Here is a tiny trained network, its code and every weight. The questions are about switching its units off for an input and a class, where a switched-off unit gives its printed mean instead of its output.

import numpy as np


def w(rows, s, z=0):
    codes = np.array(rows[::2]) - 128.0
    scale = np.full(codes.shape[1], s)
    scale[-1] = z or s
    return codes * scale


def f(y):
    return y / 2 * (1 + np.tanh(0.7978845608 * (y + 0.044715 * y**3)))


def log_softmax(a):
    a = a - a.max(-1, keepdims=True)
    return a - np.log(np.exp(a).sum(-1, keepdims=True))


def net(x, mask):
    res = np.array(x, float).reshape(1, 7) / 4 @ E
    y = f(res @ A[0][:, :-1].T + A[0][:, -1])
    res = res + np.where(mask, y, B[0][:, -1]) @ B[0][:, :-1]
    return log_softmax(res[-1] @ U[:, :-1].T + U[:, -1])


A, B = {}, {}
E = w([
[91,160,106,133,85,148,119,114,211,174,116],'x0',
[93,98,170,233,212,107,20,136,82,180,115],'x1',
[195,227,82,78,149,25,185,231,145,152,183],'x2',
[172,187,105,126,25,154,96,111,231,135,48],'x3',
[102,154,132,200,108,150,68,94,174,170,96],'x4',
[50,127,116,144,164,140,166,129,132,176,183],'x5',
[210,46,180,125,77,155,76,77,87,3,57],'x6',
],0.0045)
A[0] = w([
[82,32,149,91,175,146,170,96,49,78,151,133],'N0',
[116,113,126,131,118,94,139,125,128,123,110,121],'N1',
[167,186,129,85,154,69,211,191,136,141,175,181],'N2',
[115,127,121,145,123,150,148,123,108,97,135,159],'N3',
[27,172,119,147,94,156,170,127,226,218,149,137],'N4',
[218,115,135,80,12,150,127,110,161,47,76,237],'N5',
[140,131,110,116,150,129,125,117,121,131,135,138],'N6',
[103,44,139,171,168,134,139,130,86,75,153,214],'N7',
[128,92,145,221,162,127,2,125,110,134,100,106],'N8',
[165,166,102,89,153,82,193,190,126,138,173,173],'N9',
[141,121,116,147,104,131,153,99,127,100,138,185],'N10',
[181,115,139,118,60,140,135,121,167,69,133,251],'N11',
[137,141,111,162,129,171,169,98,113,92,134,143],'N12',
],0.0099,0.0013)
B[0] = w([
[125,78,124,60,185,167,179,144,80,133,195,201],'N0',
[121,125,123,129,142,133,140,113,125,116,118,128],'N1',
[161,238,131,107,170,36,140,125,131,101,111,221],'N2',
[130,116,112,122,128,129,134,156,109,134,125,136],'N3',
[73,207,80,152,95,207,138,121,179,233,159,212],'N4',
[97,89,91,81,3,144,141,143,130,28,51,255],'N5',
[116,119,142,129,139,111,147,115,144,110,136,130],'N6',
[143,59,156,105,176,163,152,133,87,138,177,189],'N7',
[166,57,199,232,146,90,49,104,135,134,98,224],'N8',
[171,218,135,117,161,56,138,131,133,100,119,208],'N9',
[130,111,107,112,112,120,128,154,116,134,116,142],'N10',
[104,120,126,93,79,137,121,143,134,74,92,192],'N11',
[132,117,119,100,120,133,114,160,146,125,137,138],'N12',
],0.016,0.0083)
U = w([
[195,205,111,116,172,17,158,135,134,111,129,131],'0',
[50,161,70,179,102,195,129,102,176,234,168,126],'1',
[172,64,203,242,142,104,31,74,119,139,100,197],'2',
[139,52,153,95,195,177,175,146,47,135,219,2],'3',
[97,89,78,82,3,149,135,150,128,33,49,227],'4',
],0.0049,0.00036)

Each question gives the input, the list of numbers given to net, and the class t.
The units are the neurons (one row each of A and B). Each row of codes is followed by its name. A weight is (code - 128) times the scale printed after its matrix; where a second scale follows, it is the last column's (A, B and U).
mask holds one flag per neuron, in row order. A switched-off neuron (its flag False) gives its mean, the last column of its row in B, instead of its output. The means were averaged over made-up inputs and are rounded, as every weight is.
A unit's drop is (log p(t) with every unit on - log p(t) with that unit switched off) / (log p(t) with every unit on - log p(t) with every unit switched off).
The circuit of an input: a set's keep is (log p(t) with only the set's units on - log p(t) with every unit switched off) / (log p(t) with every unit on - log p(t) with every unit switched off). Starting from the 12 units with the biggest drops (on a tie, the unit counted first), units are removed one at a time, each time the one whose removal leaves the highest keep (on an exact tie, the one counted first), for as long as the keep stays at least 0.8.
circuit, biggest first: the units of the circuit, biggest drop first
unit that matters most: the unit with the biggest drop
top k neurons: the k neurons with the biggest drops, biggest first
drop of u: that unit's drop, to one decimal
input [-8,5,-4,-6,0,3,3], class 3: unit that matters most -> N0
input [-5,7,-5,2,-8,8,-8], class 3: top 2 neurons -> (N0, N7)
input [-8,5,1,5,-2,-7,0], class 2: top 3 neurons -> (N8, N0, N4)
input [-5,2,-3,-5,7,5,-5], class 3: top 2 neurons -> (N7, N0)
input [3,4,-2,4,-6,3,2], class 2: top 2 neurons -> (N5, N4)
input [-8,8,6,-8,-3,-6,0], class 3: top 2 neurons -> (N7, N0)
input [5,-2,-7,-6,-5,-7,-8], class 3: circuit, biggest first -> (N0, N5)
input [-1,3,1,-8,4,-8,1], class 2: top 2 neurons -> (N8, N4)
input [5,-2,-1,-4,1,2,3], class 3: top 2 neurons -> (N5, N4)
input [-7,8,-3,7,-5,8,4], class 2: drop of N8 -> 2.0
input [-8,-2,-7,0,-7,8,5], class 3: drop of N5 -> 0.0
input [0,-4,-7,-8,6,4,7], class 3: drop of N0 -> 0.1
input [6,1,-4,-2,5,-2,3], class 2: drop of N8 -> 0.3
input [-8,3,-3,8,6,-8,-4], class 2: top neuron -> (N8)
